Below is a small trained network, with its code and all its weights. Each question gives an input and a target symbol and asks what happens when units are switched off, that is, made to give their printed mean instead of their output.

import numpy as np


def w(rows, s, z=0):
    codes = np.array(rows[::2]) - 128.0
    scale = np.full(codes.shape[1], s)
    scale[-1] = z or s
    return codes * scale


def norm(h):
    return h / np.sqrt((h * h).mean(-1, keepdims=True) + 1e-5)


def f(y):
    return np.maximum(y, 0)


def softmax(a):
    e = np.exp(a - a.max(-1, keepdims=True))
    return e / e.sum(-1, keepdims=True)


def log_softmax(a):
    a = a - a.max(-1, keepdims=True)
    return a - np.log(np.exp(a).sum(-1, keepdims=True))


def net(x, mask):
    ids = ['αγεζθλμξπστφψ'.index(c) for c in x.split()]
    T = len(ids)
    res = E[ids] + P[:T]
    u = 0
    for l in range(3):
        r = norm(res)
        for j in range(2):
            rows = slice(4 * j, 4 * j + 4)
            q, k, v = (r @ M[l][rows].T for M in (Q, K, V))
            z = softmax(np.where(np.tri(T) > 0, q @ k.T / 4**0.5, -1e9)) @ v
            o = O[l][rows]
            res = res + np.where(mask[u + j], z, o[:, -1]) @ o[:, :-1]
        u += 2
        y = f(norm(res) @ A[l][:, :-1].T + A[l][:, -1])
        res = res + np.where(mask[u : u + 4], y, B[l][:, -1]) @ B[l][:, :-1]
        u += 4
    return log_softmax(norm(res)[-1] @ U[:, :-1].T + U[:, -1])


Q, K, V, O, A, B = {}, {}, {}, {}, {}, {}
E = w([
[202,179,163,94],'α',
[177,117,124,202],'γ',
[125,163,162,130],'ε',
[123,117,181,167],'ζ',
[131,114,182,162],'θ',
[117,74,66,40],'λ',
[69,176,126,159],'μ',
[128,117,182,166],'ξ',
[194,104,247,115],'π',
[145,116,189,155],'σ',
[55,116,130,167],'τ',
[113,116,179,172],'φ',
[146,116,189,154],'ψ',
],0.016)
P = w([
[165,253,158,193],'0',
[135,177,186,115],'1',
[133,142,178,96],'2',
[132,104,175,84],'3',
[129,90,167,72],'4',
[125,69,168,61],'5',
[122,59,159,55],'6',
[115,43,158,46],'7',
],0.0047)
Q[0] = w([
[80,155,52,140],'0.h0',
[173,255,93,187],'0.h0',
[121,194,151,38],'0.h0',
[174,156,148,220],'0.h0',
[89,178,137,177],'0.h1',
[188,229,59,183],'0.h1',
[192,98,124,141],'0.h1',
[93,56,64,180],'0.h1',
],0.0094)
K[0] = w([
[2,223,121,161],'0.h0',
[149,253,148,198],'0.h0',
[142,238,163,66],'0.h0',
[182,111,177,201],'0.h0',
[75,144,59,192],'0.h1',
[206,229,87,224],'0.h1',
[190,123,206,145],'0.h1',
[140,8,67,136],'0.h1',
],0.0079)
V[0] = w([
[48,110,175,152],'0.h0',
[104,194,73,72],'0.h0',
[254,124,198,77],'0.h0',
[117,118,129,121],'0.h0',
[98,97,125,166],'0.h1',
[220,93,146,129],'0.h1',
[114,203,135,53],'0.h1',
[48,99,141,139],'0.h1',
],0.0058)
O[0] = w([
[159,171,227,66,153],'0.h0',
[103,22,111,78,70],'0.h0',
[7,203,120,196,255],'0.h0',
[135,120,142,130,122],'0.h0',
[136,137,151,156,116],'0.h1',
[110,53,109,120,138],'0.h1',
[118,228,91,2,158],'0.h1',
[136,176,159,145,132],'0.h1',
],0.005,0.0038)
A[0] = w([
[95,97,30,66,3],'0.n0',
[93,185,73,197,109],'0.n1',
[144,125,120,122,87],'0.n2',
[94,205,86,2,129],'0.n3',
],0.0085,0.0042)
B[0] = w([
[129,1,135,142,150],'0.n0',
[174,173,182,68,161],'0.n1',
[143,114,106,111,128],'0.n2',
[171,26,172,194,253],'0.n3',
],0.0083,0.0054)
Q[1] = w([
[55,137,96,152],'1.h0',
[130,153,147,176],'1.h0',
[148,109,166,52],'1.h0',
[124,123,72,167],'1.h0',
[68,203,111,80],'1.h1',
[133,94,120,144],'1.h1',
[144,166,171,175],'1.h1',
[164,140,2,111],'1.h1',
],0.0092)
K[1] = w([
[101,156,185,116],'1.h0',
[192,140,106,94],'1.h0',
[87,67,98,73],'1.h0',
[120,167,165,171],'1.h0',
[104,171,214,160],'1.h1',
[154,119,122,127],'1.h1',
[71,118,77,153],'1.h1',
[255,179,153,213],'1.h1',
],0.0095)
V[1] = w([
[182,224,137,205],'1.h0',
[49,118,185,100],'1.h0',
[240,204,209,171],'1.h0',
[177,105,128,178],'1.h0',
[133,129,126,62],'1.h1',
[116,45,101,3],'1.h1',
[229,109,62,70],'1.h1',
[26,73,156,67],'1.h1',
],0.0049)
O[1] = w([
[134,156,193,41,185],'1.h0',
[202,111,89,235,143],'1.h0',
[175,237,151,65,254],'1.h0',
[124,160,87,49,161],'1.h0',
[142,133,134,193,107],'1.h1',
[138,136,101,254,77],'1.h1',
[75,68,213,244,68],'1.h1',
[183,177,63,210,129],'1.h1',
],0.005,0.0065)
A[1] = w([
[155,147,197,244,9],'1.n0',
[39,32,87,168,253],'1.n1',
[145,142,44,166,6],'1.n2',
[145,100,166,58,161],'1.n3',
],0.011,0.0027)
B[1] = w([
[99,101,128,51,209],'1.n0',
[121,201,115,156,173],'1.n1',
[132,144,113,116,130],'1.n2',
[118,121,159,251,253],'1.n3',
],0.011,0.007)
Q[2] = w([
[91,54,113,135],'2.h0',
[150,90,197,52],'2.h0',
[137,209,67,155],'2.h0',
[104,122,48,119],'2.h0',
[135,161,55,229],'2.h1',
[24,77,162,207],'2.h1',
[123,182,124,25],'2.h1',
[155,250,119,97],'2.h1',
],0.014)
K[2] = w([
[78,50,198,97],'2.h0',
[249,112,145,18],'2.h0',
[52,180,57,227],'2.h0',
[58,125,75,119],'2.h0',
[182,150,184,2],'2.h1',
[18,119,32,86],'2.h1',
[192,177,135,181],'2.h1',
[244,153,118,107],'2.h1',
],0.012)
V[2] = w([
[78,109,114,232],'2.h0',
[70,168,131,105],'2.h0',
[214,86,121,32],'2.h0',
[184,36,129,118],'2.h0',
[190,122,148,55],'2.h1',
[60,190,163,120],'2.h1',
[2,109,141,106],'2.h1',
[152,125,104,131],'2.h1',
],0.0082)
O[2] = w([
[111,91,166,41,5],'2.h0',
[109,105,39,132,148],'2.h0',
[191,189,137,170,99],'2.h0',
[236,167,240,108,36],'2.h0',
[109,71,57,165,144],'2.h1',
[166,146,2,199,228],'2.h1',
[154,196,198,211,22],'2.h1',
[139,122,153,116,74],'2.h1',
],0.0061,0.0026)
A[2] = w([
[126,132,154,1,253],'2.n0',
[56,81,180,124,129],'2.n1',
[87,109,37,113,39],'2.n2',
[224,185,155,70,220],'2.n3',
],0.0096,0.0026)
B[2] = w([
[235,52,88,181,197],'2.n0',
[58,183,55,165,196],'2.n1',
[244,149,157,14,138],'2.n2',
[2,189,18,95,254],'2.n3',
],0.0072,0.0045)
U = w([
[173,166,189,37,160],'α',
[77,226,98,138,239],'γ',
[128,123,121,122,9],'ε',
[131,124,119,125,2],'ζ',
[130,124,117,127,3],'θ',
[48,28,124,146,175],'λ',
[132,123,116,128,2],'μ',
[130,124,118,130,12],'ξ',
[82,114,193,73,105],'π',
[127,128,122,122,9],'σ',
[130,107,59,46,197],'τ',
[135,127,115,128,2],'φ',
[164,121,152,249,164],'ψ',
],0.015,0.0051)

Each question gives the input, a string of symbols that net reads in full, and the target symbol t.
The units are the heads (4 rows each of Q, K, V and O) and the neurons (one row each of A and B). Each row of codes is followed by its name. A weight is (code - 128) times the scale printed after its matrix; where a second scale follows, it is the last column's (O, A, B and U).
mask holds one flag per unit, layer by layer, with each layer's heads first. A switched-off unit (its flag False) gives its mean, the last column of its rows in O or B, instead of its output. The means were averaged over made-up inputs and are rounded, as every weight is.
A unit's drop is (log p(t) with every unit on - log p(t) with that unit switched off) / (log p(t) with every unit on - log p(t) with every unit switched off).
The circuit of an input: a set's keep is (log p(t) with only the set's units on - log p(t) with every unit switched off) / (log p(t) with every unit on - log p(t) with every unit switched off). Starting from the 12 units with the biggest drops (on a tie, the unit counted first), units are removed one at a time, each time the one whose removal leaves the highest keep (on an exact tie, the one counted first), for as long as the keep stays at least 0.8.
units of the circuit, in order: the units of the circuit, biggest drop first
unit that matters most: the unit with the biggest drop
top k neurons: the k neurons with the biggest drops, biggest first
top k neurons in layer l: the k neurons of layer l with the biggest drops, biggest first
heads that matter: for each layer, one digit per head in row order, 1 if its drop is at least 0.15 and else 0, layers parted by /
input ξ μ θ α φ, target γ: unit that matters most => 0.n3
input λ ζ σ α τ μ ξ, target τ: top 2 neurons in layer 0 => 0.n3, 0.n1
input ε τ φ γ λ ψ, target λ: top 2 neurons => 1.n0, 0.n3
input λ μ ζ τ θ, target τ: top 2 neurons => 0.n3, 1.n3
input ε θ λ ε, target λ: units of the circuit, in order => 1.h0, 1.n0
input λ γ λ α λ, target λ: heads that matter => 11 / 10 / 00
input λ ε α μ ψ, target α: heads that matter => 00 / 01 / 11
input μ α α π ξ ε ψ, target γ: heads that matter => 10 / 00 / 00
input ψ λ μ ζ μ σ, target λ: heads that matter => 10 / 11 / 01
input μ λ μ, target λ: top 2 neurons in layer 2 => 2.n0, 2.n3
input α π σ μ π θ α ξ, target γ: top 3 neurons => 0.n3, 2.n0, 1.n3
input λ μ ε ε ξ, target λ: top 3 neurons => 0.n3, 2.n0, 2.n1
input ξ μ λ γ τ ξ, target τ: top 3 neurons => 1.n0, 0.n3, 1.n3
input ε φ λ ε ψ, target λ: top 2 neurons in layer 1 => 1.n3, 1.n0
input ζ μ λ ζ, target λ: units of the circuit, in order => 1.n0, 1.h0
input τ ζ μ φ ζ θ π π, target ψ: units of the circuit, in order => 1.n3
input λ ψ α π ψ λ μ ξ, target γ: units of the circuit, in order => 0.n3, 1.h1, 1.n3
input σ α ζ α λ α θ, target α: top 2 neurons in layer 0 => 0.n3, 0.n0
input λ π θ, target π: units of the circuit, in order => 2.h1, 1.n0, 0.h0
input σ μ μ ξ λ, target λ: heads that matter => 10 / 00 / 01
input λ α ψ ζ λ ε θ α, target ψ: units of the circuit, in order => 1.h0
input ξ π π μ α τ μ, target ψ: heads that matter => 11 / 00 / 11
input ψ ε ξ ε, target ψ: heads that matter => 01 / 00 / 11
